Below is a small trained network, with its code and all its weights. Each question gives an input and a target symbol and asks what happens when units are switched off, that is, made to give their printed mean instead of their output.

import numpy as np


def w(rows, s, z=0):
    codes = np.array(rows[::2]) - 128.0
    scale = np.full(codes.shape[1], s)
    scale[-1] = z or s
    return codes * scale


def f(y):
    return y / 2 * (1 + np.tanh(0.7978845608 * (y + 0.044715 * y**3)))


def softmax(a):
    e = np.exp(a - a.max(-1, keepdims=True))
    return e / e.sum(-1, keepdims=True)


def log_softmax(a):
    a = a - a.max(-1, keepdims=True)
    return a - np.log(np.exp(a).sum(-1, keepdims=True))


def net(x, mask):
    ids = ['ΣΨαγζηλπτω'.index(c) for c in x.split()]
    T = len(ids)
    res = E[ids] + P[:T]
    q, k, v = (res @ M[0].T for M in (Q, K, V))
    z = softmax(np.where(np.tri(T) > 0, q @ k.T / 4**0.5, -1e9)) @ v
    res = res + np.where(mask[0], z, O[0][:, -1]) @ O[0][:, :-1]
    y = f(res @ A[0][:, :-1].T + A[0][:, -1])
    res = res + np.where(mask[1:25], y, B[0][:, -1]) @ B[0][:, :-1]
    return log_softmax(res[-1] @ U[:, :-1].T + U[:, -1])


Q, K, V, O, A, B = {}, {}, {}, {}, {}, {}
E = w([
[51,61,160,189,202,89,196,56,93,193],'Σ',
[113,108,103,135,98,209,103,150,60,126],'Ψ',
[115,22,105,115,19,198,112,188,146,241],'α',
[59,68,199,140,183,122,160,181,141,97],'γ',
[188,56,181,24,128,177,48,239,168,92],'ζ',
[134,153,96,182,178,182,132,37,56,175],'η',
[139,68,165,53,74,106,149,46,168,163],'λ',
[104,190,141,120,97,120,131,38,219,139],'π',
[104,167,138,117,121,144,138,6,213,212],'τ',
[160,85,135,75,21,123,127,26,134,116],'ω',
],0.018)
P = w([
[164,50,245,254,77,139,35,105,98,77],'0',
[146,83,178,158,74,152,132,107,95,66],'1',
[138,112,176,141,82,155,151,119,93,99],'2',
[128,122,169,130,87,151,155,124,98,100],'3',
[126,133,166,110,99,153,161,130,103,107],'4',
[120,138,158,109,105,153,160,131,114,111],'5',
[110,145,161,111,117,163,153,139,121,128],'6',
[114,142,150,78,126,155,156,141,126,99],'7',
[101,159,154,100,133,170,158,144,139,123],'8',
[101,166,156,94,145,174,157,147,150,121],'9',
[93,162,149,81,154,173,153,148,159,103],'10',
[88,187,157,108,161,181,154,151,174,111],'11',
],0.0094)
Q[0] = w([
[166,123,191,134,81,87,140,98,196,119],'head 1',
[94,110,90,128,173,101,111,230,102,160],'head 1',
[65,115,254,115,95,133,131,70,123,98],'head 1',
[138,107,85,175,220,75,139,139,105,131],'head 1',
],0.0081)
K[0] = w([
[113,86,254,105,111,147,97,82,193,153],'head 1',
[67,137,49,14,114,107,253,222,140,126],'head 1',
[113,64,205,229,143,171,110,120,147,77],'head 1',
[118,147,82,91,179,90,222,113,133,136],'head 1',
],0.0077)
V[0] = w([
[124,25,136,97,33,152,158,151,201,200],'head 1',
[174,109,245,75,253,72,182,63,247,150],'head 1',
[81,47,66,216,223,103,200,27,104,242],'head 1',
[198,146,73,101,94,172,73,29,136,171],'head 1',
],0.0058)
O[0] = w([
[208,164,109,209,197,125,181,96,140,109,254],'head 1',
[134,71,42,132,133,66,113,88,97,173,154],'head 1',
[160,138,155,101,169,76,86,179,122,174,151],'head 1',
[69,143,118,161,172,171,6,111,90,134,145],'head 1',
],0.012,0.0072)
A[0] = w([
[154,124,85,136,150,49,142,128,152,131,131],'neuron 1',
[98,136,112,112,130,45,134,131,128,142,53],'neuron 2',
[154,125,114,153,141,102,164,98,154,107,64],'neuron 3',
[112,133,125,143,117,134,186,125,93,173,111],'neuron 4',
[125,116,156,107,125,91,119,174,116,134,89],'neuron 5',
[103,125,101,138,80,110,114,98,113,131,2],'neuron 6',
[184,146,171,123,142,155,172,164,147,87,36],'neuron 7',
[115,121,141,152,141,124,165,129,127,115,59],'neuron 8',
[155,123,173,96,126,111,163,82,167,150,39],'neuron 9',
[119,151,93,124,152,153,49,137,66,132,150],'neuron 10',
[130,108,120,163,153,152,159,116,128,83,1],'neuron 11',
[117,81,163,126,168,144,153,101,117,162,151],'neuron 12',
[146,126,183,99,128,105,80,144,204,109,132],'neuron 13',
[67,113,137,165,165,125,155,89,75,84,148],'neuron 14',
[122,64,125,140,142,141,168,172,50,126,234],'neuron 15',
[145,73,127,182,136,131,100,229,71,103,155],'neuron 16',
[5,79,88,132,99,111,132,102,151,116,89],'neuron 17',
[156,171,110,127,104,119,160,142,118,114,43],'neuron 18',
[153,151,101,107,156,95,87,137,107,160,46],'neuron 19',
[62,154,158,97,128,157,97,147,85,113,66],'neuron 20',
[148,119,112,122,128,156,174,191,139,139,120],'neuron 21',
[116,126,89,103,48,131,123,153,156,187,203],'neuron 22',
[125,129,141,107,85,82,156,113,150,155,141],'neuron 23',
[126,141,122,146,121,152,154,113,128,108,11],'neuron 24',
],0.013,0.0041)
B[0] = w([
[129,25,128,133,104,233,121,165,115,135,211],'neuron 1',
[166,167,140,129,101,143,75,108,117,46,179],'neuron 2',
[111,124,84,85,171,156,108,129,59,215,207],'neuron 3',
[97,170,151,64,190,123,116,111,158,73,168],'neuron 4',
[81,153,61,113,87,87,78,119,117,158,155],'neuron 5',
[98,104,70,91,47,142,56,161,190,122,144],'neuron 6',
[83,147,75,179,133,74,75,113,107,128,247],'neuron 7',
[122,146,129,76,121,138,101,171,113,161,161],'neuron 8',
[114,183,85,201,65,106,144,180,139,133,211],'neuron 9',
[127,208,154,131,186,163,177,156,151,56,194],'neuron 10',
[97,171,122,61,116,133,79,184,140,177,201],'neuron 11',
[113,159,124,121,102,139,131,143,117,56,212],'neuron 12',
[154,110,233,147,133,160,226,120,55,179,162],'neuron 13',
[254,108,167,102,120,140,178,135,89,131,191],'neuron 14',
[147,169,178,144,142,145,123,84,76,90,199],'neuron 15',
[207,148,160,53,168,114,243,56,98,86,174],'neuron 16',
[165,180,124,88,73,93,81,52,118,105,160],'neuron 17',
[126,125,124,105,164,73,147,124,156,124,143],'neuron 18',
[114,89,95,94,25,172,130,173,146,113,190],'neuron 19',
[76,73,38,132,147,95,73,115,214,208,163],'neuron 20',
[96,123,131,97,162,205,29,115,160,95,182],'neuron 21',
[236,200,209,169,247,72,165,94,89,148,151],'neuron 22',
[91,76,98,115,208,90,105,139,237,106,184],'neuron 23',
[105,118,113,86,132,117,161,168,154,121,175],'neuron 24',
],0.0079,0.012)
U = w([
[121,149,135,154,144,70,83,49,137,123,107],'Σ',
[238,173,223,140,178,163,235,119,68,91,210],'Ψ',
[204,145,152,142,111,134,121,199,159,161,51],'α',
[153,121,110,159,168,102,158,139,188,127,101],'γ',
[122,123,173,101,158,121,109,129,135,197,82],'ζ',
[126,87,86,168,149,162,150,112,93,199,130],'η',
[56,116,75,128,145,168,1,204,190,114,153],'λ',
[91,133,144,187,94,136,175,139,136,143,182],'π',
[151,180,104,180,134,94,122,166,99,152,73],'τ',
[140,155,118,93,111,137,153,144,138,159,2],'ω',
],0.0082,0.0041)

Each question gives the input, a string of symbols that net reads in full, and the target symbol t.
The units are the heads (4 rows each of Q, K, V and O) and the neurons (one row each of A and B). Each row of codes is followed by its name. A weight is (code - 128) times the scale printed after its matrix; where a second scale follows, it is the last column's (O, A, B and U).
mask holds one flag per unit, heads first, then neurons. A switched-off unit (its flag False) gives its mean, the last column of its rows in O or B, instead of its output. The means were averaged over made-up inputs and are rounded, as every weight is.
A unit's drop is (log p(t) with every unit on - log p(t) with that unit switched off) / (log p(t) with every unit on - log p(t) with every unit switched off).
The circuit of an input: a set's keep is (log p(t) with only the set's units on - log p(t) with every unit switched off) / (log p(t) with every unit on - log p(t) with every unit switched off). Starting from the 12 units with the biggest drops (on a tie, the unit counted first), units are removed one at a time, each time the one whose removal leaves the highest keep (on an exact tie, the one counted first), for as long as the keep stays at least 0.8.
units of the circuit, in order: the units of the circuit, biggest drop first
unit that matters most: the unit with the biggest drop
top k neurons: the k neurons with the biggest drops, biggest first
drop when u is switched off: that unit's drop, to one decimal
input η α τ Ψ τ γ λ, target ζ: units of the circuit, in order : [head 1; neuron 13; neuron 20]
input π π ζ, target Ψ: top 2 neurons : [neuron 16; neuron 20]
input π λ π, target Σ: units of the circuit, in order : [head 1; neuron 17]
input λ λ ω α τ, target η: units of the circuit, in order : [head 1; neuron 3; neuron 1]
input Ψ π ω Σ α τ λ Σ, target λ: top 3 neurons : [neuron 1; neuron 5; neuron 19]
input γ ζ Ψ ζ Ψ ω α π ω π, target γ: units of the circuit, in order : [head 1; neuron 23]
input ω λ ζ Ψ τ π η α π π, target Ψ: units of the circuit, in order : [head 1; neuron 14; neuron 7]
input η η ζ Ψ, target Ψ: top 3 neurons : [neuron 16; neuron 10; neuron 7]
input Σ α λ α π ω Ψ τ π ζ, target Ψ: unit that matters most : neuron 13
input λ π γ γ, target λ: top 3 neurons : [neuron 21; neuron 23; neuron 13]
input ζ η ω λ τ π γ π, target ω: top 2 neurons : [neuron 14; neuron 11]
input λ λ Ψ λ τ π α Σ γ, target Ψ: top 3 neurons : [neuron 15; neuron 16; neuron 20]
input Σ α λ π τ λ η Ψ τ η π γ, target Ψ: top 3 neurons : [neuron 15; neuron 20; neuron 16]
input Σ π ζ ζ λ, target α: top neuron : [neuron 13]
input η η η λ α α π, target ζ: top 2 neurons : [neuron 20; neuron 13]
input γ ζ π λ, target γ: top 3 neurons : [neuron 23; neuron 22; neuron 9]
input ω π ζ π ω Σ τ ζ Ψ τ γ λ, target Ψ: top 2 neurons : [neuron 7; neuron 14]
input Σ π τ τ τ Σ γ Ψ τ, target α: top 3 neurons : [neuron 22; neuron 13; neuron 19]
input λ η α η η α Σ ω τ, target η: drop when neuron 1 is switched off : 0.1
input η Ψ π, target ζ: drop when neuron 20 is switched off : 1.2
input λ γ λ, target η: drop when neuron 3 is switched off : 0.1
